Below is a small trained network, with its code and all its weights. Each question gives an input and a target symbol and asks what happens when units are switched off, that is, made to give their printed mean instead of their output.

import numpy as np


def w(rows, s, z=0):
    codes = np.array(rows[::2]) - 128.0
    scale = np.full(codes.shape[1], s)
    scale[-1] = z or s
    return codes * scale


def f(y):
    return np.maximum(y, 0)


def softmax(a):
    e = np.exp(a - a.max(-1, keepdims=True))
    return e / e.sum(-1, keepdims=True)


def log_softmax(a):
    a = a - a.max(-1, keepdims=True)
    return a - np.log(np.exp(a).sum(-1, keepdims=True))


def net(x, mask):
    ids = ['αδεζθλψω'.index(c) for c in x.split()]
    T = len(ids)
    res = E[ids] + P[:T]
    u = 0
    for l in range(2):
        q, k, v = (res @ M[l].T for M in (Q, K, V))
        z = softmax(np.where(np.tri(T) > 0, q @ k.T / 3**0.5, -1e9)) @ v
        res = res + np.where(mask[u], z, O[l][:, -1]) @ O[l][:, :-1]
        u += 1
        y = f(res @ A[l][:, :-1].T + A[l][:, -1])
        res = res + np.where(mask[u : u + 12], y, B[l][:, -1]) @ B[l][:, :-1]
        u += 12
    return log_softmax(res[-1] @ U[:, :-1].T + U[:, -1])


Q, K, V, O, A, B = {}, {}, {}, {}, {}, {}
E = w([
[69,141,129,102,72,141,237,55,140,94],'α',
[215,57,30,122,130,139,94,145,202,70],'δ',
[180,116,157,149,128,41,185,198,149,105],'ε',
[137,113,135,130,222,169,125,204,168,92],'ζ',
[111,172,73,28,95,95,118,76,137,66],'θ',
[74,215,77,94,135,109,145,255,182,197],'λ',
[134,169,198,155,55,152,50,124,132,97],'ψ',
[107,121,81,200,115,225,161,144,138,179],'ω',
],0.014)
P = w([
[171,140,122,130,164,77,102,140,2,123],'0',
[136,133,216,163,166,68,146,102,178,192],'1',
[142,125,212,49,131,152,193,113,73,43],'2',
[137,132,122,110,154,99,100,133,23,95],'3',
[149,127,159,132,158,116,107,94,186,228],'4',
[185,143,151,57,94,167,165,141,151,77],'5',
[111,117,116,121,122,117,90,152,38,90],'6',
[115,126,162,83,171,175,105,57,150,228],'7',
[153,170,118,48,57,201,181,161,168,136],'8',
[72,124,86,132,81,136,93,157,68,70],'9',
[118,85,193,105,183,240,44,98,145,239],'10',
[177,167,117,48,91,176,215,171,140,172],'11',
],0.0086)
Q[0] = w([
[93,188,184,177,144,147,36,117,140,196],'0.h1',
[174,45,156,224,135,222,198,64,148,151],'0.h1',
[149,111,146,106,9,93,129,30,88,187],'0.h1',
],0.013)
K[0] = w([
[119,191,184,133,114,211,78,174,125,131],'0.h1',
[164,76,102,236,112,205,193,82,111,124],'0.h1',
[151,136,160,130,5,116,115,37,97,147],'0.h1',
],0.015)
V[0] = w([
[160,233,105,230,154,103,246,79,121,105],'0.h1',
[230,53,154,15,93,66,147,221,131,186],'0.h1',
[112,75,157,254,139,114,62,57,87,125],'0.h1',
],0.0052)
O[0] = w([
[141,99,192,77,166,151,146,126,107,108,125],'0.h1',
[172,78,120,170,128,150,118,134,167,69,155],'0.h1',
[108,255,70,130,197,143,161,119,124,153,1],'0.h1',
],0.0064,0.004)
A[0] = w([
[51,92,150,209,163,48,84,159,45,71,110],'0.n1',
[138,123,166,115,137,160,163,124,100,139,66],'0.n2',
[80,94,180,172,152,138,89,61,163,163,73],'0.n3',
[183,133,169,171,113,138,80,70,132,87,134],'0.n4',
[124,89,150,122,123,221,87,135,139,112,126],'0.n5',
[182,123,253,107,98,123,129,31,187,169,169],'0.n6',
[111,58,172,111,166,153,140,52,243,158,151],'0.n7',
[154,230,157,4,177,176,139,125,185,179,58],'0.n8',
[22,133,87,139,193,125,75,151,100,86,180],'0.n9',
[136,107,167,163,148,78,100,104,194,231,191],'0.n10',
[139,172,134,164,139,129,105,89,161,195,7],'0.n11',
[93,119,138,89,155,156,232,108,143,98,104],'0.n12',
],0.008,0.0019)
B[0] = w([
[108,125,146,179,36,56,4,78,120,140,178],'0.n1',
[194,140,115,119,127,126,128,123,115,171,166],'0.n2',
[149,165,89,120,49,60,119,150,177,63,167],'0.n3',
[139,186,169,114,107,166,169,169,113,204,184],'0.n4',
[102,124,170,97,102,156,183,129,119,121,227],'0.n5',
[178,74,76,105,195,179,71,128,132,157,252],'0.n6',
[45,168,254,174,134,72,76,99,170,124,247],'0.n7',
[164,128,33,232,135,129,81,130,239,79,236],'0.n8',
[43,54,110,104,164,169,86,101,103,154,186],'0.n9',
[144,184,160,61,186,170,108,66,202,110,213],'0.n10',
[80,107,177,70,167,114,228,141,130,48,159],'0.n11',
[148,126,149,153,138,152,108,233,150,107,228],'0.n12',
],0.0087,0.0039)
Q[1] = w([
[153,172,138,155,101,101,122,143,92,157],'1.h1',
[100,175,137,117,165,111,73,49,223,179],'1.h1',
[101,99,143,126,175,99,6,107,204,173],'1.h1',
],0.018)
K[1] = w([
[163,196,107,173,106,143,97,156,88,162],'1.h1',
[58,186,88,102,66,251,161,118,155,128],'1.h1',
[75,70,99,139,18,192,43,142,171,136],'1.h1',
],0.011)
V[1] = w([
[157,137,187,210,80,241,109,12,102,133],'1.h1',
[94,60,118,222,146,138,213,112,145,167],'1.h1',
[127,181,154,140,94,137,109,244,121,255],'1.h1',
],0.0086)
O[1] = w([
[215,204,158,157,160,155,124,112,70,52,113],'1.h1',
[114,235,202,127,146,90,167,19,255,123,2],'1.h1',
[63,202,52,149,47,194,203,114,184,124,178],'1.h1',
],0.0071,0.0051)
A[1] = w([
[129,88,142,184,163,80,70,119,152,169,113],'1.n1',
[78,164,88,98,109,94,89,134,82,160,19],'1.n2',
[134,132,80,88,71,147,181,196,110,152,91],'1.n3',
[123,92,134,93,105,172,135,75,15,173,108],'1.n4',
[194,127,92,93,154,160,130,220,145,85,109],'1.n5',
[111,96,254,63,46,115,193,104,98,134,169],'1.n6',
[128,105,51,117,168,221,114,100,128,171,128],'1.n7',
[131,187,104,125,118,85,161,76,180,120,64],'1.n8',
[132,102,88,137,67,8,126,82,82,103,6],'1.n9',
[108,191,90,180,135,138,131,127,27,173,91],'1.n10',
[101,86,116,136,149,128,40,70,59,152,147],'1.n11',
[82,89,121,87,96,128,128,147,143,110,180],'1.n12',
],0.0093,0.0022)
B[1] = w([
[124,126,156,61,49,92,73,127,16,133,173],'1.n1',
[160,84,154,105,204,128,71,75,171,61,171],'1.n2',
[161,69,192,138,173,176,88,92,91,39,227],'1.n3',
[142,213,144,2,121,75,168,122,198,139,184],'1.n4',
[53,128,70,173,63,188,243,71,146,115,254],'1.n5',
[254,162,216,58,106,104,122,184,93,215,169],'1.n6',
[107,71,160,129,128,1,208,186,151,126,203],'1.n7',
[186,168,70,117,236,95,147,107,20,153,173],'1.n8',
[67,223,110,224,223,78,177,170,218,69,163],'1.n9',
[69,160,42,70,45,72,30,144,196,177,161],'1.n10',
[165,183,116,252,150,245,158,74,111,190,199],'1.n11',
[165,180,142,106,141,92,175,104,91,185,231],'1.n12',
],0.0082,0.0093)
U = w([
[220,143,204,47,101,117,164,130,150,125,42],'α',
[121,109,82,177,104,161,183,98,173,92,248],'δ',
[150,155,143,178,122,55,127,148,143,119,37],'ε',
[115,108,127,180,133,151,91,63,93,214,187],'ζ',
[165,172,133,115,212,122,139,69,171,107,127],'θ',
[103,78,170,85,190,109,67,111,175,53,217],'λ',
[133,152,119,97,106,126,81,111,165,103,21],'ψ',
[59,138,111,93,121,55,170,94,180,253,87],'ω',
],0.0053,0.0015)

Each question gives the input, a string of symbols that net reads in full, and the target symbol t.
The units are the heads (3 rows each of Q, K, V and O) and the neurons (one row each of A and B). Each row of codes is followed by its name. A weight is (code - 128) times the scale printed after its matrix; where a second scale follows, it is the last column's (O, A, B and U).
mask holds one flag per unit, layer by layer, with each layer's heads first. A switched-off unit (its flag False) gives its mean, the last column of its rows in O or B, instead of its output. The means were averaged over made-up inputs and are rounded, as every weight is.
A unit's drop is (log p(t) with every unit on - log p(t) with that unit switched off) / (log p(t) with every unit on - log p(t) with every unit switched off).
The circuit of an input: a set's keep is (log p(t) with only the set's units on - log p(t) with every unit switched off) / (log p(t) with every unit on - log p(t) with every unit switched off). Starting from the 12 units with the biggest drops (on a tie, the unit counted first), units are removed one at a time, each time the one whose removal leaves the highest keep (on an exact tie, the one counted first), for as long as the keep stays at least 0.8.
circuit, biggest first: the units of the circuit, biggest drop first
unit that matters most: the unit with the biggest drop
k most important neurons: the k neurons with the biggest drops, biggest first
k most important neurons of layer l: the k neurons of layer l with the biggest drops, biggest first
input θ θ θ ε θ ε ω λ, target θ: 2 most important neurons of layer 0 => [0.n9, 0.n10]
input δ δ ζ, target α: circuit, biggest first => [0.h1, 1.n6, 0.n5, 0.n8]
input ω α δ, target α: 2 most important neurons => [0.n8, 1.n6]
input δ α ζ α α, target λ: circuit, biggest first => [0.n7, 1.n12, 1.h1]
input ε α ω δ θ λ ω λ ζ ζ, target ζ: 2 most important neurons => [0.n1, 1.n11]
input λ ε ω ω α ε, target δ: circuit, biggest first => [1.n5, 0.n7, 0.h1]
input λ ψ λ λ α ζ α ω δ θ ω θ, target δ: 2 most important neurons => [1.n5, 0.n7]
input ζ ω ζ, target δ: circuit, biggest first => [1.n5, 0.n12]
input α θ α α α λ λ ε δ ε ψ ω, target α: unit that matters most => 0.h1
input α ε λ θ λ ε λ θ, target ω: circuit, biggest first => [0.n9, 1.h1]
input ω θ θ ω, target ω: circuit, biggest first => [1.n10, 0.h1, 1.n7]
input θ ε ε ω λ ζ λ ζ, target ω: circuit, biggest first => [1.h1, 0.n7, 0.h1]
input ω θ α α ψ ζ ω θ, target θ: circuit, biggest first => [1.h1, 1.n8]
input δ θ ω θ ζ, target θ: circuit, biggest first => [1.h1, 0.n10]
input θ ω λ θ ω α λ λ ζ, target α: 2 most important neurons => [0.n5, 1.n6]
input ε ω ψ λ θ ε α α ψ, target δ: circuit, biggest first => [0.n6, 1.n5, 1.h1]
input ζ δ θ ζ θ ω λ ω λ α α, target ω: circuit, biggest first => [1.h1, 0.n7, 0.n8]
input θ ψ δ ε, target ε: unit that matters most => 1.n9
input ζ ζ α ζ α θ, target α: circuit, biggest first => [0.h1, 0.n8, 1.n6]
input θ ψ α θ θ ω ε δ, target θ: circuit, biggest first => [1.h1, 1.n8]
input λ θ ψ ω α, target θ: 3 most important neurons of layer 0 => [0.n9, 0.n7, 0.n10]
input ε α λ θ θ θ θ α ω, target α: unit that matters most => 0.n5
input ε λ ω α α ε α θ δ, target α: 3 most important neurons => [0.n8, 0.n5, 1.n6]
input ζ λ ψ ψ θ λ δ ε, target ω: 2 most important neurons => [0.n10, 1.n3]
input θ α δ ω ζ ζ ω α ψ ω, target ω: 2 most important neurons => [1.n10, 1.n4]
